Small tables with named rows and columns. After each table, cells are looked up by row and column.

Table Filopa
	Fika	Dulerab	Miporim	Larepu	Gosu	Mukodam	Pumusa	Mif	Fogetan
Pizat	0.08	-0.04	0.20	-0.47	0.18	0.35	-0.38	0.69	0.44
Nis	-0.43	-0.22	0.14	-0.36	-0.63	-0.35	-0.74	-0.17	0.46
Zonade	0.45	0.89	-0.36	-0.34	0.23	-0.32	-0.06	0.47	-0.32

What is the Pumusa of Zonade in Filopa?
-0.06
What is the Miporim of Zonade in Filopa?
-0.36
What is the Pumusa of Pizat in Filopa?
-0.38
What is the Mif of Nis in Filopa?
-0.17
What is the Fika of Pizat in Filopa?
0.08
What is the Larepu of Pizat in Filopa?
-0.47
What is the Mukodam of Nis in Filopa?
-0.35
Row with the largest Gosu: Zonade

Zuvodun:
	Gukezo	Kip	Tugi	Pak	Mozu	Renoge	Bib
Sasaban	-56.39	13.86	6.92	-4.40	-26.71	-20.37	-28.13
Fim	70.79	-0.42	-78.10	30.81	-4.30	-10.53	-21.35
Mif	-19.99	-23.92	20.98	31.31	-18.21	-8.86	1.46
Dulisi	-20.45	-40.45	-71.92	-5.52	-21.13	-9.63	-24.72
Kizemu	17.34	-11.91	-68.55	-48.88	-30.22	-28.97	-26.97
Zot	22.27	11.46	16.21	-30.46	-37.30	-28.20	-24.53
Kaviki	-30.69	-41.72	-19.63	-35.66	7.58	-11.62	-12.05
Zafirar	-67.03	-24.02	-6.98	4.30	-29.98	-24.26	-14.27

Tugi of Kizemu is -68.55
Renoge of Fim is -10.53
Kip of Zot is 11.46
Renoge of Kaviki is -11.62
Gukezo of Sasaban is -56.39
Tugi of Zafirar is -6.98
Mozu of Kaviki is 7.58
Pak of Sasaban is -4.40
Tugi of Dulisi is -71.92
Kip of Mif is -23.92
Gukezo of Mif is -19.99
Gukezo of Fim is 70.79
Kip of Kizemu is -11.91

Table Bis
	Fufozom	Dor	Sareg	Vevekom
Rebo	0.494	0.534	0.558	0.382
Bet	0.472	0.270	0.254	0.153
Sev	-0.227	-0.406	0.563	0.320
Dudug	-0.371	0.256	-0.042	-0.110
Zoz	0.000	-0.165	0.769	0.221
Dibu	0.208	0.508	0.311	0.238
Tuget	-0.294	0.400	-0.057	0.220
Kegeza	-0.282	0.036	0.050	0.433
Kiz	-0.409	-0.289	-0.036	0.003
Rumipi	-0.249	0.048	0.506	0.476
Sus	-0.245	0.149	0.182	0.495
Fek	-0.605	-0.058	0.146	-0.112

Fek, Dor -> -0.058
Rumipi, Dor -> 0.048
Tuget, Vevekom -> 0.220
Rumipi, Fufozom -> -0.249
Zoz, Dor -> -0.165
Rebo, Fufozom -> 0.494
Rebo, Sareg -> 0.558
Dudug, Fufozom -> -0.371
Rebo, Dor -> 0.534
Sev, Vevekom -> 0.320
Rebo, Vevekom -> 0.382
Dibu, Dor -> 0.508
Bet, Dor -> 0.270
Kiz, Dor -> -0.289
Tuget, Sareg -> -0.057
Kegeza, Vevekom -> 0.433
Sus, Vevekom -> 0.495

Table Rozes
|  | Tobigad | Pez | Bepeker | Soro | Medu | Lub | Suz | Pano |
|---|---|---|---|---|---|---|---|---|
| Pof | 24 | 47 | 47 | 55 | 46 | 48 | 60 | 57 |
| Deras | 45 | 58 | 50 | 48 | 40 | 53 | 34 | 43 |
| Bupapa | 24 | 41 | 41 | 55 | 47 | 47 | 67 | 49 |
| Bugara | 24 | 39 | 43 | 59 | 47 | 37 | 56 | 47 |
| Fomat | 24 | 41 | 41 | 56 | 47 | 46 | 67 | 50 |
| Gigetaz | 45 | 58 | 50 | 48 | 40 | 53 | 35 | 43 |
| Liv | 29 | 59 | 56 | 51 | 56 | 75 | 29 | 42 |
| Zeparus | 24 | 40 | 43 | 59 | 46 | 36 | 55 | 47 |
| Tuma | 43 | 63 | 51 | 53 | 36 | 48 | 29 | 41 |
| Rif | 42 | 63 | 51 | 52 | 36 | 47 | 31 | 41 |

What is the Tobigad of Gigetaz in Rozes?
45
What is the Tobigad of Tuma in Rozes?
43
What is the Medu of Fomat in Rozes?
47
What is the Suz of Zeparus in Rozes?
55
What is the Pano of Fomat in Rozes?
50
What is the Pano of Bugara in Rozes?
47
What is the Suz of Bupapa in Rozes?
67
What is the Lub of Liv in Rozes?
75
What is the Soro of Rif in Rozes?
52
What is the Soro of Deras in Rozes?
48

Lape
         Soladom  Lipu  Bika  Sol  Rigemal  Nug  Tesede
Poge         109    91    91  105      101  145     114
Vir          117   107    88   28      104   90     123
Rosuto        98   104    72   84       89  112      88
Vev          106    87   101  118       50  134     148
Tizeli       137   101    91   84      107   58      82
Vopi         135   128   116   87      109  145     171
Nuz          207   106    94   67       32  126     154
Kon          132   135   150  131      103  112     119
Pefusaf       56   111   139   78      154  113      82
Tutubak       88    87    94  104      105   87      91
Suk          105    83    68   98       76   56      63

What is the Lipu of Pefusaf in Lape? 111
What is the Rigemal of Pefusaf in Lape? 154
What is the Tesede of Vev in Lape? 148
What is the Nug of Suk in Lape? 56
What is the Rigemal of Suk in Lape? 76
What is the Nug of Poge in Lape? 145
What is the Bika of Rosuto in Lape? 72
What is the Soladom of Nuz in Lape? 207
What is the Bika of Vir in Lape? 88
What is the Nug of Vopi in Lape? 145
What is the Sol of Vopi in Lape? 87
What is the Sol of Tutubak in Lape? 104
What is the Sol of Pefusaf in Lape? 78
What is the Nug of Tutubak in Lape? 87
What is the Nug of Vir in Lape? 90
What is the Soladom of Tizeli in Lape? 137
What is the Nug of Pefusaf in Lape? 113
Row with the largest Lipu: Kon

